Here is a tiny trained network, its code and every weight. The questions are about switching its units off for an input and a class, where a switched-off unit gives its printed mean instead of its output.

import numpy as np


def w(rows, s, z=0):
    codes = np.array(rows[::2]) - 128.0
    scale = np.full(codes.shape[1], s)
    scale[-1] = z or s
    return codes * scale


def f(y):
    return y / 2 * (1 + np.tanh(0.7978845608 * (y + 0.044715 * y**3)))


def log_softmax(a):
    a = a - a.max(-1, keepdims=True)
    return a - np.log(np.exp(a).sum(-1, keepdims=True))


def net(x, mask):
    res = np.array(x, float).reshape(1, 3) / 4 @ E
    y = f(res @ A[0][:, :-1].T + A[0][:, -1])
    res = res + np.where(mask, y, B[0][:, -1]) @ B[0][:, :-1]
    return log_softmax(res[-1] @ U[:, :-1].T + U[:, -1])


A, B = {}, {}
E = w([
[74,203,192,233,115,53,245,102,89,55,182],'x0',
[22,47,205,90,37,119,8,33,86,33,195],'x1',
[71,108,204,181,100,169,159,217,196,71,2],'x2',
],0.0074)
A[0] = w([
[149,155,76,66,183,127,126,54,103,106,221,24],'neuron 0',
[118,112,84,72,149,170,88,114,173,164,124,48],'neuron 1',
[144,68,141,63,160,178,81,111,144,176,105,85],'neuron 2',
[174,169,71,126,168,54,160,66,68,187,215,227],'neuron 3',
[193,113,73,55,148,134,94,86,59,189,193,253],'neuron 4',
[144,208,163,184,154,56,219,76,51,85,186,16],'neuron 5',
[154,124,55,78,134,198,2,158,155,188,92,118],'neuron 6',
[84,41,144,67,74,89,61,123,122,67,167,1],'neuron 7',
[108,87,173,131,121,176,128,192,174,91,75,109],'neuron 8',
[88,104,174,145,114,194,153,139,194,126,120,53],'neuron 9',
[225,208,38,139,141,99,188,215,194,234,84,128],'neuron 10',
[73,205,137,188,87,74,158,141,102,63,157,153],'neuron 11',
[100,121,156,132,103,120,133,156,118,95,50,44],'neuron 12',
[207,151,108,143,150,170,105,64,74,138,225,37],'neuron 13',
[78,49,188,64,36,122,67,135,142,118,116,233],'neuron 14',
[151,185,90,134,214,151,139,168,105,192,96,38],'neuron 15',
[156,192,41,171,172,153,181,146,157,215,148,1],'neuron 16',
[119,140,93,89,142,161,82,134,129,138,108,19],'neuron 17',
[98,89,136,55,66,96,73,73,69,95,166,75],'neuron 18',
],0.0074,0.0061)
B[0] = w([
[195,236,181,209,26,172,58,164,168,215,10,162],'neuron 0',
[74,205,188,226,185,43,77,56,163,221,67,149],'neuron 1',
[31,185,85,221,179,62,103,69,157,236,131,166],'neuron 2',
[168,117,108,94,108,168,123,192,184,120,75,228],'neuron 3',
[154,130,65,98,84,156,167,196,186,122,112,226],'neuron 4',
[42,123,83,189,215,29,59,62,191,252,137,199],'neuron 5',
[55,115,86,139,198,59,84,49,237,165,121,202],'neuron 6',
[219,79,213,96,135,58,151,30,35,130,89,178],'neuron 7',
[177,199,87,179,73,181,77,198,169,147,34,175],'neuron 8',
[197,232,175,195,60,138,39,149,159,222,33,145],'neuron 9',
[166,68,133,46,125,118,161,119,42,92,170,249],'neuron 10',
[113,90,74,94,172,59,136,110,187,185,128,207],'neuron 11',
[216,214,191,219,33,148,43,121,145,206,44,145],'neuron 12',
[183,201,194,184,74,170,97,141,157,221,2,160],'neuron 13',
[193,65,62,75,137,136,189,125,101,128,138,226],'neuron 14',
[215,109,190,116,148,115,153,86,56,148,139,171],'neuron 15',
[214,156,220,179,112,81,97,40,27,197,47,180],'neuron 16',
[125,212,242,207,170,23,59,29,101,230,52,131],'neuron 17',
[210,105,207,111,134,95,181,121,58,122,85,191],'neuron 18',
],0.0084,0.013)
U = w([
[221,109,203,105,150,93,151,78,9,141,130,25],'0',
[71,164,108,190,236,54,79,70,183,180,133,42],'1',
[196,234,183,179,58,194,73,213,165,152,74,69],'2',
[117,54,75,49,166,176,179,202,162,87,180,230],'3',
[49,169,149,163,149,219,42,138,69,91,230,3],'4',
],0.011,0.0076)

Each question gives the input, the list of numbers given to net, and the class t.
The units are the neurons (one row each of A and B). Each row of codes is followed by its name. A weight is (code - 128) times the scale printed after its matrix; where a second scale follows, it is the last column's (A, B and U).
mask holds one flag per neuron, in row order. A switched-off neuron (its flag False) gives its mean, the last column of its row in B, instead of its output. The means were averaged over made-up inputs and are rounded, as every weight is.
A unit's drop is (log p(t) with every unit on - log p(t) with that unit switched off) / (log p(t) with every unit on - log p(t) with every unit switched off).
The circuit of an input: a set's keep is (log p(t) with only the set's units on - log p(t) with every unit switched off) / (log p(t) with every unit on - log p(t) with every unit switched off). Starting from the 12 units with the biggest drops (on a tie, the unit counted first), units are removed one at a time, each time the one whose removal leaves the highest keep (on an exact tie, the one counted first), for as long as the keep stays at least 0.8.
units of the circuit, in order: the units of the circuit, biggest drop first
top k neurons: the k neurons with the biggest drops, biggest first
drop of u: that unit's drop, to one decimal
input [4,-5,-6], class 2: units of the circuit, in order	[neuron 3]
input [0,3,-4], class 2: top 2 neurons	[neuron 10; neuron 0]
input [4,2,-2], class 1: top 4 neurons	[neuron 10; neuron 5; neuron 14; neuron 4]
input [1,-6,6], class 0: top 2 neurons	[neuron 10; neuron 3]
input [3,-2,3], class 3: units of the circuit, in order	[neuron 16; neuron 2; neuron 0]
input [-6,4,5], class 1: top 2 neurons	[neuron 6; neuron 2]
input [-3,3,1], class 3: top 2 neurons	[neuron 16; neuron 5]
input [-6,-6,2], class 0: top 3 neurons	[neuron 10; neuron 15; neuron 5]
input [-7,-6,-4], class 1: top 4 neurons	[neuron 6; neuron 2; neuron 1; neuron 18]
input [-6,-6,0], class 0: top 4 neurons	[neuron 10; neuron 15; neuron 5; neuron 16]
input [3,-7,-8], class 2: top 2 neurons	[neuron 3; neuron 0]
input [6,-6,6], class 0: top 3 neurons	[neuron 10; neuron 6; neuron 2]
input [-8,7,-2], class 1: top 4 neurons	[neuron 6; neuron 2; neuron 1; neuron 10]
input [7,-4,0], class 1: units of the circuit, in order	[neuron 5]
input [-2,0,1], class 3: drop of neuron 5	0.1
input [3,-3,2], class 3: drop of neuron 16	0.2
input [1,-8,6], class 0: drop of neuron 10	0.6
